Below are the code and all the weights of a small trained network. Each question names an input and a target symbol and asks about switching units off, where a switched-off unit gives its printed mean instead of its output.

import numpy as np


def w(rows, s, z=0):
    codes = np.array(rows[::2]) - 128.0
    scale = np.full(codes.shape[1], s)
    scale[-1] = z or s
    return codes * scale


def f(y):
    return y / 2 * (1 + np.tanh(0.7978845608 * (y + 0.044715 * y**3)))


def softmax(a):
    e = np.exp(a - a.max(-1, keepdims=True))
    return e / e.sum(-1, keepdims=True)


def log_softmax(a):
    a = a - a.max(-1, keepdims=True)
    return a - np.log(np.exp(a).sum(-1, keepdims=True))


def net(x, mask):
    ids = ['Φλξστψω'.index(c) for c in x.split()]
    T = len(ids)
    res = E[ids] + P[:T]
    u = 0
    for l in range(2):
        r = res
        for j in range(3):
            rows = slice(3 * j, 3 * j + 3)
            q, k, v = (r @ M[l][rows].T for M in (Q, K, V))
            z = softmax(np.where(np.tri(T) > 0, q @ k.T / 3**0.5, -1e9)) @ v
            o = O[l][rows]
            res = res + np.where(mask[u + j], z, o[:, -1]) @ o[:, :-1]
        u += 3
        y = f(res @ A[l][:, :-1].T + A[l][:, -1])
        res = res + np.where(mask[u : u + 16], y, B[l][:, -1]) @ B[l][:, :-1]
        u += 16
    return log_softmax(res[-1] @ U[:, :-1].T + U[:, -1])


Q, K, V, O, A, B = {}, {}, {}, {}, {}, {}
E = w([
[214,135,134,145,39,152],'Φ',
[86,187,129,68,123,98],'λ',
[77,114,124,151,99,133],'ξ',
[163,63,42,90,169,161],'σ',
[122,251,62,138,103,162],'τ',
[128,76,148,110,77,96],'ψ',
[124,91,68,236,63,148],'ω',
],0.02)
P = w([
[56,197,204,84,3,135],'0',
[152,101,99,140,3,44],'1',
[133,107,110,131,44,58],'2',
[128,104,132,119,78,56],'3',
[105,94,151,95,123,82],'4',
[100,102,155,87,151,74],'5',
[86,99,161,84,173,72],'6',
[92,91,121,74,177,87],'7',
[95,96,121,49,190,112],'8',
[96,106,135,57,172,114],'9',
],0.0062)
Q[0] = w([
[22,47,156,212,146,183],'0.h1',
[173,148,63,109,123,177],'0.h1',
[99,134,81,97,2,81],'0.h1',
[155,96,127,114,149,147],'0.h2',
[116,53,148,94,96,75],'0.h2',
[129,87,61,118,159,141],'0.h2',
[219,110,126,159,113,150],'0.h3',
[176,100,208,139,178,130],'0.h3',
[168,113,186,226,135,190],'0.h3',
],0.0085)
K[0] = w([
[2,91,209,223,53,58],'0.h1',
[131,31,124,52,144,86],'0.h1',
[132,75,89,129,234,113],'0.h1',
[96,95,164,148,161,161],'0.h2',
[120,143,71,114,162,160],'0.h2',
[45,137,131,178,160,206],'0.h2',
[141,192,182,140,58,131],'0.h3',
[151,117,161,191,31,214],'0.h3',
[142,146,120,155,81,105],'0.h3',
],0.0089)
V[0] = w([
[94,105,132,53,160,148],'0.h1',
[227,157,94,105,152,207],'0.h1',
[89,174,149,159,122,92],'0.h1',
[208,96,125,141,206,247],'0.h2',
[138,213,173,153,158,165],'0.h2',
[117,175,119,144,236,116],'0.h2',
[161,118,128,135,81,202],'0.h3',
[255,148,109,143,157,229],'0.h3',
[128,210,149,153,145,142],'0.h3',
],0.0086)
O[0] = w([
[93,136,83,166,95,70,120],'0.h1',
[190,53,123,111,100,255,148],'0.h1',
[186,189,182,73,102,148,117],'0.h1',
[113,47,49,105,175,158,1],'0.h2',
[111,100,105,208,110,45,117],'0.h2',
[189,75,92,99,123,96,36],'0.h2',
[6,89,163,118,103,142,138],'0.h3',
[32,78,112,114,149,177,79],'0.h3',
[205,63,125,156,152,101,127],'0.h3',
],0.0049,0.0081)
A[0] = w([
[78,122,211,151,170,43,253],'0.n1',
[95,59,178,132,129,155,245],'0.n2',
[157,125,140,124,7,142,163],'0.n3',
[95,139,254,131,113,107,237],'0.n4',
[80,64,89,112,121,114,72],'0.n5',
[185,116,115,220,35,214,9],'0.n6',
[74,80,71,151,121,193,160],'0.n7',
[73,188,65,59,108,107,203],'0.n8',
[208,131,49,135,191,112,117],'0.n9',
[190,181,96,185,142,197,108],'0.n10',
[131,91,70,146,155,112,92],'0.n11',
[116,158,78,110,175,95,117],'0.n12',
[101,172,144,179,135,169,81],'0.n13',
[130,197,78,116,194,100,64],'0.n14',
[195,80,170,75,82,98,131],'0.n15',
[127,115,80,252,133,159,110],'0.n16',
],0.0081,0.0034)
B[0] = w([
[130,89,47,156,68,195,187],'0.n1',
[113,141,1,113,135,79,154],'0.n2',
[114,175,136,91,115,100,248],'0.n3',
[132,140,110,110,42,140,231],'0.n4',
[76,149,200,134,162,127,136],'0.n5',
[46,141,190,105,138,141,199],'0.n6',
[89,182,135,147,151,129,169],'0.n7',
[117,152,155,140,120,161,254],'0.n8',
[129,106,133,141,50,46,139],'0.n9',
[118,144,228,185,102,106,188],'0.n10',
[96,128,155,106,121,108,128],'0.n11',
[99,145,252,145,102,144,143],'0.n12',
[72,101,120,152,113,98,163],'0.n13',
[119,113,144,113,151,101,166],'0.n14',
[141,47,216,56,107,168,164],'0.n15',
[64,85,167,78,153,89,154],'0.n16',
],0.0068,0.008)
Q[1] = w([
[153,183,187,92,117,140],'1.h1',
[88,99,77,99,48,93],'1.h1',
[111,54,154,66,177,201],'1.h1',
[165,168,90,69,121,176],'1.h2',
[172,160,125,61,175,181],'1.h2',
[119,189,218,103,62,116],'1.h2',
[166,116,87,133,52,130],'1.h3',
[212,158,107,116,153,170],'1.h3',
[2,212,215,177,61,161],'1.h3',
],0.0085)
K[1] = w([
[172,82,133,235,130,120],'1.h1',
[130,210,6,162,188,120],'1.h1',
[40,207,126,93,86,166],'1.h1',
[114,140,180,230,173,95],'1.h2',
[73,125,172,155,160,1],'1.h2',
[236,106,192,145,199,196],'1.h2',
[125,180,170,96,173,130],'1.h3',
[202,161,136,181,53,161],'1.h3',
[155,98,84,100,252,96],'1.h3',
],0.0065)
V[1] = w([
[85,173,188,138,200,63],'1.h1',
[58,196,103,100,197,162],'1.h1',
[147,48,188,43,112,119],'1.h1',
[131,115,204,186,93,26],'1.h2',
[135,136,88,160,127,76],'1.h2',
[120,192,108,255,150,100],'1.h2',
[154,198,207,95,113,163],'1.h3',
[197,43,57,135,66,139],'1.h3',
[76,83,125,156,83,169],'1.h3',
],0.0082)
O[1] = w([
[86,103,215,100,112,41,129],'1.h1',
[122,192,155,128,220,105,154],'1.h1',
[97,89,207,18,50,123,61],'1.h1',
[10,60,119,212,112,139,206],'1.h2',
[183,104,124,163,119,103,84],'1.h2',
[140,130,152,253,155,40,133],'1.h2',
[205,124,146,117,163,159,255],'1.h3',
[98,153,68,91,73,148,17],'1.h3',
[81,73,134,176,49,144,174],'1.h3',
],0.0068,0.009)
A[1] = w([
[137,69,131,83,155,95,130],'1.n1',
[118,181,146,120,91,117,135],'1.n2',
[158,145,207,81,119,112,56],'1.n3',
[160,140,170,168,147,176,27],'1.n4',
[157,165,94,63,254,124,169],'1.n5',
[72,76,222,85,172,185,129],'1.n6',
[159,60,96,115,126,122,164],'1.n7',
[151,102,119,169,199,33,79],'1.n8',
[95,223,141,148,130,193,173],'1.n9',
[217,155,89,165,119,114,135],'1.n10',
[130,160,169,131,81,110,31],'1.n11',
[105,149,104,97,162,146,84],'1.n12',
[100,157,98,64,93,135,127],'1.n13',
[106,52,146,142,85,158,2],'1.n14',
[143,73,50,84,143,119,130],'1.n15',
[11,53,133,162,133,120,69],'1.n16',
],0.009,0.0034)
B[1] = w([
[77,31,150,2,102,51,132],'1.n1',
[176,96,95,84,181,104,194],'1.n2',
[150,192,142,92,197,174,160],'1.n3',
[112,74,173,178,177,217,155],'1.n4',
[223,126,162,141,94,69,144],'1.n5',
[79,198,50,127,166,132,168],'1.n6',
[125,74,62,56,53,75,132],'1.n7',
[91,108,182,169,142,215,161],'1.n8',
[150,65,123,155,109,94,248],'1.n9',
[196,193,34,120,173,157,155],'1.n10',
[37,171,161,80,173,117,178],'1.n11',
[111,125,54,227,143,150,135],'1.n12',
[183,173,133,94,115,106,174],'1.n13',
[118,67,161,71,173,87,150],'1.n14',
[101,95,41,54,233,154,131],'1.n15',
[195,198,156,111,211,65,180],'1.n16',
],0.0049,0.016)
U = w([
[94,91,172,94,168,217,77],'Φ',
[243,183,139,100,140,28,180],'λ',
[160,77,83,220,74,136,185],'ξ',
[102,100,91,127,173,112,3],'σ',
[129,93,193,209,150,158,132],'τ',
[161,37,179,118,42,45,214],'ψ',
[86,56,182,147,121,1,61],'ω',
],0.0057,0.0023)

Each question gives the input, a string of symbols that net reads in full, and the target symbol t.
The units are the heads (3 rows each of Q, K, V and O) and the neurons (one row each of A and B). Each row of codes is followed by its name. A weight is (code - 128) times the scale printed after its matrix; where a second scale follows, it is the last column's (O, A, B and U).
mask holds one flag per unit, layer by layer, with each layer's heads first. A switched-off unit (its flag False) gives its mean, the last column of its rows in O or B, instead of its output. The means were averaged over made-up inputs and are rounded, as every weight is.
A unit's drop is (log p(t) with every unit on - log p(t) with that unit switched off) / (log p(t) with every unit on - log p(t) with every unit switched off).
The circuit of an input: a set's keep is (log p(t) with only the set's units on - log p(t) with every unit switched off) / (log p(t) with every unit on - log p(t) with every unit switched off). Starting from the 12 units with the biggest drops (on a tie, the unit counted first), units are removed one at a time, each time the one whose removal leaves the highest keep (on an exact tie, the one counted first), for as long as the keep stays at least 0.8.
units of the circuit, in order: the units of the circuit, biggest drop first
k most important neurons: the k neurons with the biggest drops, biggest first
k most important neurons of layer l: the k neurons of layer l with the biggest drops, biggest first
input λ λ λ τ ξ λ, target τ: 2 most important neurons	[0.n10, 0.n1]
input ψ ψ σ, target Φ: units of the circuit, in order	[0.h2, 1.h2]
input τ ξ ξ ξ τ, target ξ: 2 most important neurons of layer 0	[0.n10, 0.n6]
input τ τ ω τ σ, target ω: 2 most important neurons of layer 0	[0.n1, 0.n9]
input σ τ ω, target λ: units of the circuit, in order	[1.h2, 0.h2]
input σ σ Φ σ ψ, target λ: units of the circuit, in order	[1.h2, 0.h2, 1.n13]
input Φ τ λ, target λ: units of the circuit, in order	[0.h3, 1.h3]
input ξ ξ σ, target ξ: 2 most important neurons of layer 0	[0.n1, 0.n6]
input ψ τ σ σ, target σ: 2 most important neurons	[0.n4, 1.n15]
input τ Φ ξ, target ξ: 2 most important neurons	[0.n1, 0.n6]
input τ τ τ ψ τ Φ τ, target Φ: units of the circuit, in order	[0.n15, 0.h1, 1.h2]
input τ λ λ, target λ: units of the circuit, in order	[0.h3, 1.h3]
input σ λ ψ, target λ: units of the circuit, in order	[1.h2, 0.h2]
input σ λ σ, target λ: 2 most important neurons of layer 1	[1.n5, 1.n4]
input ξ ξ λ τ ξ ξ τ σ, target ξ: 2 most important neurons	[0.n6, 0.n1]
input λ σ λ, target ψ: 2 most important neurons of layer 0	[0.n9, 0.n8]
input τ ω ψ λ ω, target ω: 2 most important neurons	[0.n16, 0.n6]
input λ Φ σ, target ψ: 3 most important neurons	[0.n9, 1.n7, 1.n1]
input ψ λ λ τ, target τ: 2 most important neurons of layer 1	[1.n8, 1.n4]
input τ Φ Φ τ σ ω, target σ: most important neuron of layer 1	[1.n6]
input λ λ Φ τ ψ τ, target ψ: most important neuron of layer 0	[0.n10]
input λ τ ψ ψ τ, target ψ: 3 most important neurons	[0.n10, 0.n15, 0.n8]
input τ τ τ Φ, target Φ: 2 most important neurons	[0.n15, 0.n6]
input λ τ τ, target τ: 2 most important neurons	[0.n10, 1.n8]
input ξ τ Φ σ ω τ, target σ: 2 most important neurons of layer 0	[0.n15, 0.n13]
input ω λ τ ω λ τ σ ω Φ, target ω: 2 most important neurons	[0.n6, 0.n9]
input τ Φ τ τ Φ τ, target Φ: 2 most important neurons	[0.n15, 0.n1]
input Φ Φ σ, target σ: 2 most important neurons	[0.n2, 0.n7]
input τ λ λ τ λ, target τ: most important neuron of layer 1	[1.n8]
